Here is a tiny trained network, its code and every weight. The questions are about switching its units off for an input and a class, where a switched-off unit gives its printed mean instead of its output.

import numpy as np


def w(rows, s, z=0):
    codes = np.array(rows[::2]) - 128.0
    scale = np.full(codes.shape[1], s)
    scale[-1] = z or s
    return codes * scale


def f(y):
    return y / 2 * (1 + np.tanh(0.7978845608 * (y + 0.044715 * y**3)))


def log_softmax(a):
    a = a - a.max(-1, keepdims=True)
    return a - np.log(np.exp(a).sum(-1, keepdims=True))


def net(x, mask):
    res = np.array(x, float).reshape(1, 2) / 4 @ E
    y = f(res @ A[0][:, :-1].T + A[0][:, -1])
    res = res + np.where(mask, y, B[0][:, -1]) @ B[0][:, :-1]
    return log_softmax(res[-1] @ U[:, :-1].T + U[:, -1])


A, B = {}, {}
E = w([
[2,95,226],'x0',
[42,251,60],'x1',
],0.0074)
A[0] = w([
[44,244,73,119],'n0',
[194,12,203,117],'n1',
[58,222,68,129],'n2',
[214,158,83,133],'n3',
[247,146,26,126],'n4',
[41,105,212,115],'n5',
[41,107,216,121],'n6',
[127,141,96,252],'n7',
[35,85,201,117],'n8',
[253,140,27,124],'n9',
[199,6,201,124],'n10',
[30,89,215,118],'n11',
[45,106,193,113],'n12',
[49,246,84,120],'n13',
],0.0069,0.012)
B[0] = w([
[230,133,211,166],'n0',
[207,165,183,179],'n1',
[205,109,205,162],'n2',
[65,170,112,157],'n3',
[76,198,125,178],'n4',
[108,238,89,160],'n5',
[107,187,120,164],'n6',
[50,41,225,251],'n7',
[109,207,111,162],'n8',
[68,254,133,179],'n9',
[186,162,193,186],'n10',
[112,194,118,168],'n11',
[118,172,115,152],'n12',
[215,125,195,165],'n13',
],0.0089,0.011)
U = w([
[234,125,181,109],'0',
[36,208,97,107],'1',
[48,8,126,254],'2',
[155,108,45,69],'3',
[159,103,28,76],'4',
[151,105,33,75],'5',
],0.014,0.0069)

Each question gives the input, the list of numbers given to net, and the class t.
The units are the neurons (one row each of A and B). Each row of codes is followed by its name. A weight is (code - 128) times the scale printed after its matrix; where a second scale follows, it is the last column's (A, B and U).
mask holds one flag per neuron, in row order. A switched-off neuron (its flag False) gives its mean, the last column of its row in B, instead of its output. The means were averaged over made-up inputs and are rounded, as every weight is.
A unit's drop is (log p(t) with every unit on - log p(t) with that unit switched off) / (log p(t) with every unit on - log p(t) with every unit switched off).
The circuit of an input: a set's keep is (log p(t) with only the set's units on - log p(t) with every unit switched off) / (log p(t) with every unit on - log p(t) with every unit switched off). Starting from the 12 units with the biggest drops (on a tie, the unit counted first), units are removed one at a time, each time the one whose removal leaves the highest keep (on an exact tie, the one counted first), for as long as the keep stays at least 0.8.
circuit, biggest first: the units of the circuit, biggest drop first
most important unit: the unit with the biggest drop
top k neurons: the k neurons with the biggest drops, biggest first
drop when u is switched off: that unit's drop, to one decimal
input [-4,-3], class 1: circuit, biggest first -> (n9; n0)
input [8,-6], class 1: circuit, biggest first -> (n5)
input [5,5], class 0: circuit, biggest first -> (n0; n13)
input [6,-5], class 1: circuit, biggest first -> (n5; n8)
input [7,7], class 0: top 3 neurons -> (n0; n13; n2)
input [-6,-5], class 1: top 2 neurons -> (n9; n4)
input [-7,-5], class 1: circuit, biggest first -> (n9; n4)
input [8,-7], class 1: top 2 neurons -> (n5; n8)
input [-7,8], class 0: top 3 neurons -> (n0; n2; n13)
input [7,8], class 0: top 3 neurons -> (n0; n13; n2)
input [-1,-3], class 2: top 3 neurons -> (n0; n13; n2)
input [-6,7], class 0: top 3 neurons -> (n0; n2; n13)
input [-6,8], class 0: drop when n0 is switched off -> 0.2
input [2,-1], class 2: most important unit -> n9
input [-2,2], class 2: drop when n1 is switched off -> 0.1
input [-4,5], class 0: drop when n0 is switched off -> 0.2
